Group and class of each row:
[ 10   1  -3  11   3  -4  12 -14   3  -3 -12   5  -3  -8   6  -7   5  -9
  -2  13 -10  -2  34   0   5   4   8  -2  -5  -5   4  -3  -9   6  10  -3
   5  -5  11  20  22   0  30  -6  -6  25   1   2  -4  -7   5   9  -8   8
  11 -12   2  -3  -8   1   9  -2   0   7 -11  -7  11   1   6  21  49 -15
 -19 -16   2  -3 -35  -2 -12] : F > Gesel
[ -4  -3   6  13   3  -1   1  -5  -1   1  -5   1  -2 -14   3  -4   1  -6
  -1  22  -1  -6  23   9   6   2   9   1   0  -5   0 -10 -11  12   5   5
   4   2  19   4   1 -30   6 -10   0   8  -1   0   1   7  12   2  -7   3
  -2  -3  -4  -7 -11  -7   4  -5  -9   7  -5   4   9   1  -1  13  15  -2
   5  -6  -3  -8 -17   0 -11] : F > tifoz
[ 11  23   9  -6  -2   5  -3  -5   2  -6  -6  -4   5  11  -2  -2   4   6
   2 -24  -1  -1 -10 -21   1  -2  -4   7   2  11   2   4  19  -9   2  -1
 -10  -5  -6 -30 -18  23   0  18  -5 -10   9   4   6 -17  14   1  -1   4
  -5   5   8   6  -3   7  -7  -3   8  -5   8   3   3   2   4 -30 -20  -3
  -8  -4  -2  -1  21  -8   2] : X > piza
[  0   9   9   4  -2   3  -3   1   7  -8   6 -14   8 -10  -2  -5  -3   0
   4  11 -10   4   9 -10   1   9  -6  -2   3   7   7  -5  -4   5   0   2
   9   4  -1 -15 -17   9   3   1  -5  -5  -2   2   5   4   5  -5  -6   2
 -13  -6   0   6  -7  -5  -5  -6  -3   3   5   8  17   0 -13  -4 -22  -8
   6   4   8 -10  -6   2 -10] : F > tifoz
[  7  12   3   2   5   0   0 -10   1  -5  -4   4  -1   2   2  -7   0  -6
  -5 -16   4   3   4  -6   1   2  12  -2   0  -5 -12   1  -3  -7   0  -5
  -1  -5   8   1   6  16   5   7  -6  12  11   1   3 -11   1  10  -4   1
   4   2   0  -4  -5  -2   2   1   2  -4  -1  -5  -3 -10  15  -2  23  -5
  -1  -6  -3   5   3 -10  -2] : X > Getu
[  7  12 -10   7   4  -4  -2  -4  -6  -8 -11   3  -7  11  -5  -2   0  -4
  -6  -9 -10   1   6   0   3  -2  10  -3   2 -14  -6   0  -3 -10   1 -10
  -6  -8   9  -7  -2  12   4  -6   4  15  30  -1  -2 -14  10  12  -2   1
  12   0   6  -8   2  10   6   9  -3  -1  -4  -1  -1 -19  17   1  46  -7
   2  -9  -1   6   5 -17  -2] : X > Getu
[ 12  17   2   5   4  -6   5  -5   1  -1  -8   1  -1 -20   4  -7   4  -2
  -4   2   3   0  29   1  12   3   3  -2  -2  -3   2  -5 -10  11   4  -8
  15   1  25  13  16   6  11   4   0  19  -8   6   0  -2  12   6 -11   0
  -4  -6  -1   0 -12  -6   9  -7   1   6  -6  10   8   0  17  10  27 -14
   3  -8   2  -5 -19 -11 -17] : F > Gesel
[ -1   4   3  -3   1   1  12   0   0  -1  -6  -4  -2 -11   4   4   5   3
   3  13   2   1  15   1   0   3   1  -2  -1  -3  -3   0  14   4   4  -4
   4  -3  14   6   9  -6   6  -3  -8   5  -9   4  -3   9   1   1 -12   4
   1   1  -1   2  -2   1  10  -1  -3  10  -7  -2   5  11 -20  10  17   1
   6 -11   0  -6 -16  15  -5] : F > Gesel
[ 17  16   6  -2   1   1   2  -5   1  -3  -9   4   5 -11  -3 -15   1  -1
   1  -1   5   4  12  -5   8   3   1   1  -1   3  -5   1  -5   8   6   2
   0   2  16   0   8  -2   4   0  -8   8  -5   8   1  -1   6   6 -10  -4
  -5  -3  -4   9 -14  -2   2  -8   6   6  -5   3   5   4  -3   8  -8 -10
   1   1  -5 -21  11  -8  -9] : F > tifoz
[ 24  -9 -12   5   9  -6   0  -1  -2   6   1   8  -1  -6   0  -3  -3 -11
  -5   1  -1  10   5  20   6   2  17  -3   3 -19 -14  -2 -23   8   6   2
  10  -3  25  19  14  -2   4 -16  10  21   7   0   4   1 -13  10  -3 -13
  11   5  -8 -14  -3   6  10  14 -12   1 -14  -2 -14  -7  28  25  28  -4
   7  -5   8   2   2  -2  -9] : L > voza
